Below are the code and all the weights of a small trained network. Each question names an input and a class and asks about switching units off, where a switched-off unit gives its printed mean instead of its output.

import numpy as np


def w(rows, s, z=0):
    codes = np.array(rows[::2]) - 128.0
    scale = np.full(codes.shape[1], s)
    scale[-1] = z or s
    return codes * scale


def f(y):
    return y / 2 * (1 + np.tanh(0.7978845608 * (y + 0.044715 * y**3)))


def log_softmax(a):
    a = a - a.max(-1, keepdims=True)
    return a - np.log(np.exp(a).sum(-1, keepdims=True))


def net(x, mask):
    res = np.array(x, float).reshape(1, 2) / 4 @ E
    y = f(res @ A[0][:, :-1].T + A[0][:, -1])
    res = res + np.where(mask, y, B[0][:, -1]) @ B[0][:, :-1]
    return log_softmax(res[-1] @ U[:, :-1].T + U[:, -1])


A, B = {}, {}
E = w([
[148,168,87,30,242,181,42,61,104,130,127,77],'x0',
[17,216,133,97,61,3,110,245,86,154,53,97],'x1',
],0.0078)
A[0] = w([
[139,122,116,92,114,149,133,164,192,141,109,113,254],'N0',
[102,210,164,112,108,50,119,159,100,167,109,104,95],'N1',
[183,21,151,184,207,159,186,92,178,92,174,154,109],'N2',
[97,160,105,99,199,171,65,81,114,156,43,152,103],'N3',
[97,120,146,161,66,114,171,117,167,136,146,254,104],'N4',
[122,70,168,158,106,105,181,144,175,96,84,138,64],'N5',
[130,177,60,122,186,142,66,111,159,159,136,87,135],'N6',
],0.0082,0.0061)
B[0] = w([
[91,150,79,218,86,140,194,216,119,112,195,183,202],'N0',
[86,97,166,71,135,50,132,96,244,64,147,100,247],'N1',
[45,113,137,101,74,112,108,90,184,114,108,152,254],'N2',
[117,173,146,122,135,161,96,101,121,193,138,71,204],'N3',
[157,176,192,166,160,106,76,95,65,222,72,88,195],'N4',
[129,229,223,115,129,122,98,103,108,101,37,106,163],'N5',
[95,141,145,184,154,88,101,157,136,149,82,85,206],'N6',
],0.011,0.0083)
U = w([
[78,58,138,70,106,107,109,65,191,32,108,128,54],'0',
[160,210,147,185,146,146,77,114,73,224,55,79,59],'1',
[114,112,43,213,117,136,174,174,132,126,185,159,253],'2',
[254,72,84,104,198,131,167,131,54,71,148,162,22],'3',
],0.0096,0.0067)

Each question gives the input, the list of numbers given to net, and the class t.
The units are the neurons (one row each of A and B). Each row of codes is followed by its name. A weight is (code - 128) times the scale printed after its matrix; where a second scale follows, it is the last column's (A, B and U).
mask holds one flag per neuron, in row order. A switched-off neuron (its flag False) gives its mean, the last column of its row in B, instead of its output. The means were averaged over made-up inputs and are rounded, as every weight is.
A unit's drop is (log p(t) with every unit on - log p(t) with that unit switched off) / (log p(t) with every unit on - log p(t) with every unit switched off).
The circuit of an input: a set's keep is (log p(t) with only the set's units on - log p(t) with every unit switched off) / (log p(t) with every unit on - log p(t) with every unit switched off). Starting from all 7 units, units are removed one at a time, each time the one whose removal leaves the highest keep (on an exact tie, the one counted first), for as long as the keep stays at least 0.8.
circuit, biggest first: the units of the circuit, biggest drop first
unit that matters most: the unit with the biggest drop
k most important neurons: the k neurons with the biggest drops, biggest first
drop when u is switched off: that unit's drop, to one decimal
input [-3,2], class 2: circuit, biggest first	[N3, N2]
input [-8,6], class 1: 3 most important neurons	[N4, N5, N2]
input [2,3], class 2: circuit, biggest first	[N2, N5, N4]
input [-8,8], class 0: 3 most important neurons	[N1, N3, N6]
input [1,2], class 2: circuit, biggest first	[N2, N4, N5]
input [-2,-1], class 2: circuit, biggest first	[N1, N3]
input [0,-1], class 2: unit that matters most	N1
input [-1,3], class 2: 2 most important neurons	[N2, N5]
input [7,-6], class 1: 2 most important neurons	[N1, N3]
input [-6,5], class 1: 3 most important neurons	[N4, N2, N5]
input [2,-3], class 2: 2 most important neurons	[N1, N5]
input [7,7], class 0: 2 most important neurons	[N1, N4]
input [3,1], class 2: 2 most important neurons	[N4, N5]
input [-1,2], class 2: unit that matters most	N2
input [-5,-2], class 1: 2 most important neurons	[N4, N1]
input [3,0], class 2: 2 most important neurons	[N4, N5]
input [6,6], class 0: drop when N1 is switched off	4.6
input [8,-7], class 1: drop when N6 is switched off	1.3
input [3,-3], class 2: drop when N4 is switched off	0.5
